Facts:
mudrem: φ 254; κ planos
dritron: κ riskar
stestiba: φ 245; κ dredror; χ vafu mogel plabu
brobroka: ω beror; φ 254; κ getrek; χ susedrar brugor vogru dubon buno dritron grizol
neti: φ 254; κ mabrur
plastel: φ 254; κ dubon; χ neski flivis vuzun tapli
klupor: ε zavigror fluskes; φ 646; κ vatra; χ fifladran
kinos: ε mogel nogrom; φ 254; κ sudro
brame: ε griplok zavigror; φ 646; κ grizol; χ pupo
fidro: φ 755; κ fuplik
fetepes: φ 245; κ plotol
brugor: κ flivis
planos: ω plabu; ε ruzize stestiba vogru droril; φ 254; κ truskis
plozor: φ 646; κ susedrar; χ klugre skeklan defon
vedris: ω dragrom; φ 646; κ simo
brine: φ 254; κ brugor
sadri: ε plastel flivis; φ 675; κ mafis; χ sufo trotruk givok
steskatur: φ 646; κ sadri
vuzun: φ 110; κ drepel
piro: φ 245; κ betis
vabur: ω lolu plires tapli fetepes; ε vekle rofle; φ 675; κ drepudris
fusul: φ 675
tudodru: ω raklur; φ 755; κ klizuk
defon: ω gogron
brotas: φ 110
vogru: φ 245; κ grugroril
getrek: ω griplok neti buno klizuk; ε skebabrok dredror; φ 245; κ pibi
godok: φ 632; κ foskis; χ floluvo piplepla mafis
sudro: ε galuk suli; φ 646; κ ridrar; χ brefugru fetepes buno fuplik
flafota: ω pupo; ε foskis; κ bostur; χ linegel fifladran
dredror: ω sulin; κ brame
mogel: φ 646; κ stumer
ridrar: ε brine steskatur; φ 646
risos: ε ruzize vafu mogel trusu suli; φ 245; κ flubral
rumem: ω drurur; φ 632
lobon: φ 245; κ raklur
givok: φ 254
vatra: φ 675
fuplik: φ 254; κ tropo
nanu: φ 755; κ piplepla
klizuk: φ 254
beror: ε dubon; φ 632; κ fligrun
dragrom: φ 245; κ droril
lukletro: φ 254; κ muple
vafu: φ 110; κ grazin
trigiklal: ω fidro; φ 254; κ brobroka
suli: φ 245; κ beror
kasol: ω fidro; φ 110; κ skeklan
dremekir: φ 646
skeklan: φ 675; κ tudodru
flikulik: φ 632; κ trigiklal; χ tudodru floluvo fetepes dredror vumi
drepudris: ω flore; φ 254; κ zugurir
plotol: ω klizuk; φ 110; κ flore; χ tudodru betis fluskes
grodin: ε nanu; φ 254
plires: φ 254; κ nogrom
zavigror: φ 646; κ dropi
nadros: χ favel nanu
gogron: φ 245; κ brefugru
dule: ε grimak braluk; φ 254; κ vafu
favel: φ 646; κ nadros
raklur: φ 646; κ flikulik; χ kinos dritron
tepur: φ 245; κ lobon
buklom: ω bostur; φ 632; κ trifluk; χ mogel fluskes
drepel: ω plozor linegel; κ lolu
nubras: ε ruzize; φ 646; κ dremekir
zuriskel: ε trigiklal griplok flivis fluskes; φ 110; κ rofle
trifluk: φ 632; κ fifladran; χ sufo lobon nanu fifladran steskatur
brafle: ω nubras truskis; φ 675; κ nubras
kitrak: ε vekle; φ 646; κ buno
sotal: ε fifladran; φ 254; κ givok; χ brafle fluskes
bostur: κ sufo
fligrun: φ 254; κ buklom
trotruk: φ 675; κ buklol
piplepla: ε brobroka vatra nadros; φ 675; κ grimak
sulin: φ 254; κ klupor; χ brefugru trigiklal vabur tropo skeklan kasol
foskis: φ 755; κ plabu
grazin: ε pupo skeklan flivis stenel; φ 646; κ brotas
plabu: ε girem nadros penos; φ 632; κ braluk
tropo: ω susedrar lobon; ε brefugru grimak klidrin; φ 254; κ klidrin
vekle: φ 646; κ flafota
klidrin: κ brine
skebabrok: ω galuk; φ 646; κ sulin
dubon: φ 646; κ vedris
fegril: ε skeklan trotruk buno; φ 245; κ dragrom
betis: ε mogel; φ 646
flivis: κ stestiba
neski: ε brefugru brine griflen vekle stestiba zavigror kasol; φ 646; κ grepim
fluskes: ω tapli; φ 646
grepim: φ 675; κ biske
floluvo: ω rofle; ε griflen givok vedris steskatur klidrin; φ 646; κ girem
griflen: ω vafu; φ 110; κ zuriskel
grizol: ε grepim; φ 254; κ grodin
linegel: ε griplok drepel givok
mafis: φ 646; κ skebabrok
griplok: φ 675; κ retrazi; χ zitrom dredror flore
zitrom: ω zavigror; φ 632
fifladran: φ 755; κ rumem
sufo: κ penos
buvek: ε repak muple; φ 254; κ ruzize; χ brine griflen grizol
repak: φ 110; κ tapli; χ grazin neti brafle
muple: ω piro; φ 675; κ zavigror; χ zugurir griflen
pugrafer: ω dremekir; φ 646
riskar: ω pupo betis sadri; ε vuzun gogron; φ 646
pibi: ε galuk brafle droril; φ 632; κ klovu; χ rumem tepur tropo dritron trusu
vumi: ε dadak klidrin
klugre: φ 646; κ vogok
girem: φ 675; κ zitrom
biske: ε mabrur mogel brafle; φ 646; κ vabur
lolu: κ fetepes
galuk: φ 254; κ fluskes; χ brefugru drurur fluskes droril rofle
truskis: ε plotol klugre brafle; φ 675; κ gogron; χ dule klovu vuzun dubon
stumer: ε trusu fluskes; φ 675; κ griplok
dropi: φ 646; κ sotal; χ pupo klugre buno girem riskar klidrin
simo: ω favel mudrem; ε klugre nanu; φ 646; κ vekle
grugroril: ε trigiklal zugurir vuzun raklur; φ 646; κ klugre
zugurir: ω fuplik klupor; φ 646; κ galuk
drurur: φ 646; κ kinos
droril: φ 245; κ drurur
buklol: φ 675; κ fusul; χ brafle riskar
mabrur: ω givok; φ 110
susedrar: ε brafle fluskes; φ 646; κ steskatur
buno: φ 254; κ repak
nogrom: φ 646; κ mogel
flore: κ nanu
klovu: ε plotol skeklan; φ 646; κ piro
penos: ω brine lolu lobon truskis; φ 646
flubral: ε brafle dritron piro; φ 245; κ fegril; χ tapli
retrazi: φ 254; κ trotruk; χ pupo kinos kitrak mafis
ruzize: ω grodin; φ 254; κ neski
dadak: ω gogron zuriskel; φ 254; κ plires; χ vabur grepim trotruk givok nubras
brefugru: φ 755; κ favel
vogok: φ 646; κ dritron; χ betis stenel klidrin
stenel: ω raklur; φ 632; κ kasol
tapli: ε skebabrok plires suli; φ 646; κ lukletro
rofle: φ 245; κ dule
braluk: φ 632; κ suli

Known rows:
[ 23 -29  -7 -20 -23  18  11 -12  36   1  12   3  13 -23 -21   9   4  -2
  39 -23  14  -4 -17   2   1 -19  11 -18  22 -18 -24 -20 -39 -22  23  23
 -12   0] : kinos
[  2 -37   9 -10  -2  14   3   7  28 -32  12   4  11  -8 -12   4 -14   9
  19 -33  -8 -10  -3  -5  -6 -10   3 -12  30   0 -36 -27 -19 -18  41  23
 -19  13] : fifladran
[ 26 -16 -13  -2 -22  14  24  -4   9 -12   5  -4  26  -8 -13   1  -4   9
  18 -34   7 -13 -11 -10  22 -23  10  16  10 -32 -16 -18 -43  -7  18  21
  -7  15] : mudrem
[ -3  -5 -13 -30 -15  24  13  -9  30   8  -1 -27  -1 -38 -18  15   6 -12
 -18 -48  -8  -7 -12   1 -15  -1  17  -3  20 -30 -24 -25  -3   8   6  38
 -23  11] : nubras
[ 17  -4  -4 -13 -19  19  27  -9  18 -25  -3 -20   0  -7 -32   6   5   7
  19 -30  15  -5   9  -8  19 -18  10   6  15 -15 -35 -18 -30 -13  32  20
  -5  10] : kitrak
[  9 -30   7 -21 -16  34   6  13  32   0   4  12  32 -11 -19  10  -1 -20
  10 -29   5  -2 -18  -2  10 -28  14 -11  38 -16 -20 -30 -42 -38  37  43
 -10  -8] : betis
[ 12 -26  -3 -11 -10  24  11   4  19 -14   3   2  21  -3 -11   4 -10   1
  14 -28   7  -8 -12  -9  -1 -24   6   4  21 -23 -24 -26 -35 -10  28  25
 -17  18] : flore
[ 11 -36  -3 -11  -9  17   7  -2  31 -17  12   3  13  -8  -9   6  -7   3
  27 -27   3  -9  -8  -4 -11 -18   4  -5  22  -7 -33 -24 -30 -12  34  21
 -21  12] : sufo
[ 22 -11  -7  -9 -18  13  23 -15  23 -33   4 -30  -7  -4 -30   1  10  11
  32 -26  13 -13  17  -7  19 -15   6  -1  15  -1 -41 -18 -28  -9  33  11
  -8   4] : floluvo
[ 12 -27  -8 -18  -5  23   7   2  29 -23   6  -6  11 -10 -25   4   3  -2
  24 -18   5  -5  -9   1  -7 -18   0  -9  20  -8 -30 -23 -31 -16  36  25
 -18   7] : klovu
[ 19 -36  -5 -11 -15  19   4  -8  37 -27  17  -9   6  -6 -13   3  -2   3
  39 -23  10 -11   2  -4  -6 -15   3  -9  22   3 -42 -29 -32  -8  33   7
 -22   9] : dredror
[ 25 -17 -11  -3 -20  14  24  -8  16 -23   9 -16  12  -9 -17   3   0  11
  24 -31  12 -14   1  -7  16 -17  11   7  18 -21 -32 -23 -37  -2  19   6
  -9  11] : vogru
[ 17 -35   0 -16 -14   3   0 -19  26 -15  13  10  20  -7   0   2 -19  13
  38 -25  -7 -15 -11  -4   1 -16   4 -13   6 -11 -26 -22 -20 -10  20  26
 -24   9] : trifluk
[  0 -30  -3 -22   9   8  -6   1  13 -28   0  12  24  -2 -19  -2 -10   3
  11 -17 -17  -5 -11  -2   5 -21 -12  -9   4 -15 -18 -16 -19 -28  36  51
 -15  10] : klupor
[ 13 -25  -2 -13  -7  26  13  10  23 -20   5   1  26  -7 -20   1  -5   4
   6 -29  10  -8 -10  -8   1 -22   4   7  21 -20 -25 -26 -35 -14  35  27
 -18  12] : drurur
[ 24 -30  -3 -24 -17  17  -1  -2  28  -9  11   8  44 -13  -6   1  -6   2
  23 -23   8  -5 -18  -4  -2 -33   4   4  13 -25 -20 -27 -34 -15  21  38
 -28   5] : galuk
[ 29 -10 -15  -9 -24   6  16 -21  15 -19   7 -12  16  -8 -25   3   1  13
  30 -24  11 -12   1  -3  25 -19   7   1   4 -26 -25 -20 -31  -5  16  17
 -11   5] : buvek

Rows:
No name comes twice in this set of rows, the named rows included.
[ 36 -37  -4 -20 -22   9   0 -21  38 -24  18 -13  24  -8   1   0  -1   2
  52 -21  12 -11   6  -3   4 -29   1  -4  11   0 -41 -23 -23  -2  18  18
 -38   1] -> buklom
[ 25 -26  -9  -9 -10  14  11  -9  36 -39  14 -22  -2  -9 -30  -1  13   2
  40 -23  10 -12  12   0   8 -10   2 -16  23   3 -41 -22 -32 -12  31   5
 -13  -3] -> simo
[ -5   3 -17 -29 -10  26  15  -6  23   9  -2 -27   3 -35 -17  11   4 -13
 -32 -55 -11  -6 -18   0 -10   1  19   5  16 -40 -21 -30   3   8   4  44
 -19  16] -> tapli
[  2  -6 -25 -23 -14  19   8 -12  25   9   6 -31   6 -38  -4  12   2  -7
 -21 -52 -13 -16 -13   2 -20  -1  21  11  12 -38 -23 -33   1  22  -7  33
 -25  21] -> fetepes
[  2  -6 -32 -24   8  15   6  -2  15 -11  -2 -37  -1 -30 -25   2  13 -27
 -25 -42 -18  -7 -12   9  -3   6   2   2  12 -39 -17 -21  -8  17 -10  30
 -13  10] -> susedrar
[ 26 -31 -15 -21 -10  11   0 -17  25 -14  11   4  18  -6 -14   7  -9 -12
  36 -18   3  -4 -16   6   9 -23   0 -17  11 -18 -26 -24 -37 -10  10  20
 -20   1] -> pibi
[ 16 -31   0 -11  -6  22   4   0  39 -36  14 -12   4  -5 -17   1   0   0
  34 -24   7  -9   7  -3  -7 -17   5 -11  31   8 -51 -33 -29 -12  40   5
 -24   5] -> tudodru
[ 22 -19 -13 -11 -18  14  20  -8  19 -23   6 -12   7 -10 -17   2   4   5
  28 -25   7  -9  -3  -4  13 -19   7   0  16 -16 -31 -17 -34 -11  20  18
  -8  12] -> fegril
[  8 -31 -29 -33   6  19 -10  -4  48 -22  15 -48  -1 -33  -9   0  21 -23
   1 -28 -10 -13   2   3 -36   1  -4  -2  10   3 -39 -24   3  21   5  30
 -47   4] -> fluskes
[ 26 -22   8 -13 -20  20  16  -2  35 -19  11 -12  20 -18 -31   3   3  -2
  22 -41  19  -4  -5  -1  13 -13  17 -12  36 -14 -29 -23 -31 -14  24  15
 -10  -6] -> mogel
[ 27 -14  -1 -12 -24  14  30 -11  24 -13   2 -15   9 -18 -28   7   5  -1
  30 -36  13  -6  -2   2  29 -18  16  -8  25 -25 -28 -15 -35 -14  14  16
  -1   1] -> risos
[ -5  -1 -23 -23 -12  25  12  -9  20  11   1 -34   2 -34   0  11  -2 -13
 -37 -62 -14 -13 -16  -3 -18   1  21  13  14 -46 -22 -34   7  28 -13  34
 -28  23] -> lolu
[ 19 -21 -12 -16 -20  17   2  -9  21  -7  10  12  35  -8 -11   4  -9  10
  22 -19   8  -9 -19  -3   0 -27   6   0   7 -29 -18 -29 -33 -14  26  30
 -22  12] -> sulin
[ 18  -4  -7  -7 -17  19  13  -3   9 -29   1  -4  31  -3 -29   1 -11   9
   4 -33  14  -6  -3  -6  26 -21   7   8  17 -33 -20 -34 -32 -11  24  21
 -10   8] -> plozor

The same elements again, as new rows of numbers:
Known rows:
[  9   0  -6  -4  -4  -5   8 -21   1  -7 -17   3  10  -6   7  -1  -7  22
   0   6   8 -11  -3 -12  -9  -5  -9] : plires
[  2  -3  -4   1  13  -6   9 -14  10  -4 -18  -2  -2 -16   0   2   0  28
  15  13  12 -10  -1  -8  -2  -5   8] : plabu
[-12 -13  14 -21 -27  13   5 -17  10   2 -15  -1 -24   0   1 -19  11 -18
  18 -16   9 -19  18  23 -12  -9  11] : planos
[  4   1  -5  -5  -1  -5  12 -19   4  -5 -18   3   1 -12   1  -1  -2  27
   4  13  12  -9  -6  -4  -6  -8  -3] : mudrem
[  1  14  -4  -5  -6  19   8  -7  -3   0 -13   6   9  -2  -7   5   6  22
 -16  -1   8  25 -25  -7   2  -1 -12] : foskis
[  9 -12  -9   5  -5 -13   1  -2  -1  -6  -7  -1   7 -12  -4  -2 -15   8
  -7  16  -8  -9  -2  -4 -11 -13 -11] : brine
[-10  -7  10   5  -4  -8  15 -11   8 -12 -12   3   4  -9 -25   2   4  12
  -9  16   3   6  15  -4   8 -14  -3] : neski
[ -9  -7  -1 -32 -13 -13   6   5 -14   2   3  26 -40  15  11 -29  13 -25
 -36 -37  -1  12 -18  42  -9 -48  38] : kasol
[  1  -3  -9  10  20 -11  -6   3   4   0   1  -3   6  -3   4   8 -11  -3
  10  15   3  -4   3  -5  -1   6   6] : sulin
[ 10  -2 -16   0  -9  -8   4   4  -2  -8  -3   7   7 -11  -9   1 -16  14
 -10  15  -3  -2 -14   4 -12 -10  -9] : klidrin
[  6  -4 -13  -4   0  -7   6   4  -4   0  -9   0  11 -16 -15  -4  -7   2
  -5  28  -5   3  -8  14  12   3   4] : vumi
[ -6 -12   5 -11  -7   9 -21  -3   7  18  11  -6 -32   5  16 -13   5 -10
  24 -15  10 -15   1  20 -22   0   9] : brobroka
[ -4  -8  -7   8   9  -9   4   1   5  -5 -11  -1   6 -13 -11   1  -6   8
  -1  17  -1  -7   4   0   3  -3   5] : dule
[ -1  -1   6  15  19 -11  -1   8  -2  -7   9   1  18   7   1   8   2 -16
   1  -1 -11  -5  16 -17  21  13   2] : betis
[  3   7   8 -24 -30  12 -10   4  -4   2  14   7 -24  19  16  -7  11 -27
  23 -25   3   1  -3  29 -12   5  -2] : plotol
[  2  12  -8   6   4   5  -4  19  -8  -3   5   2  19   5  -1   5  -3 -16
 -11  -5 -15  12  -4 -12  10  20  -4] : piro
[  7  16  -1  -5 -12  12  11  -9   2   0 -15   2   5  -3 -10   8   7  23
 -13   1   6  22 -18  -4  -2   4  -9] : lobon

Rows:
No name comes twice in this set of rows, the named rows included.
[  7   4 -13   4   7  -1  -3  13  -5  -6  -3   6  17  -1   5   0 -16  -7
  -4   6 -10  -9  -3  -8   0  21   6] -> dritron
[ -7  -2   6  18  11 -21   9  10   4   3   5 -20  15   8 -14  13  -7 -17
  -1   6  -4  10  20 -11   8   0   5] -> klupor
[ -1 -15  23 -15 -14   4  -9 -11  -1  25  17 -10 -25   8   9 -20  21 -16
  17 -17   3  -6   6  19   4  -5   2] -> pugrafer
[ 13  14  -8  -8 -14   5  13  -7  -6  -5  -6  11   5  -5  -4   5  -2  31
 -16   7  10  11 -18   3 -11   0 -11] -> vuzun
[ -4   8  -6  12  19   1 -11  12  -1  -3  11   2  10   8  -2  17  -3 -11
   2   4  -5  16  -4  -7  12   7  -4] -> buklol
[  1   3  -4   6   0  -2  -7   3  -2  -1   4  -1  12   7  -5   8  -7  -1
 -15   7  -3  15  -8  -9  -7  -2 -18] -> griplok
[ -6 -17  24 -10 -31   5  -5 -10   3  10  13  -5 -35   4   1 -17  13  -8
   7 -17  -1  -6   8  21 -17 -23 -10] -> vedris
[  4   7  -8   2  -9   7   3   5  -2  -7  -5   3   8   0 -10   2   0   8
 -16   3  -5  18 -16  -2  -2  -5 -14] -> rofle
[  1 -15   9 -22 -33   6   0 -19   1   5  -1   1 -21   4  18 -26   5 -14
  13 -22   4 -23   8  18 -27 -16  -4] -> ruzize
[-36 -21  -4 -37 -24  42  16  -7 -30   7  26 -12 -24   5  10 -20  -9  13
  23 -19  43 -53  12  19  -7 -32  -5] -> stenel
[ -6  -5  -3   9  18 -15   2  -4   8  -7 -10   4  17   0  -1   5 -14 -11
   6  15   5 -13  21  -9   1   8  11] -> pibi
[  0  -3   3 -14 -18  10  -7  13   7  16   1 -24 -26   8   6  -7   4 -29
  29 -18   9  -1   4  31 -19   6  18] -> flafota
[ -1   4  -8   8  -3   6  -7  14  -8  -4   5  -1   8   2 -14   7  -5  -5
 -21   5 -17  26 -10  -3   4   0 -18] -> brefugru

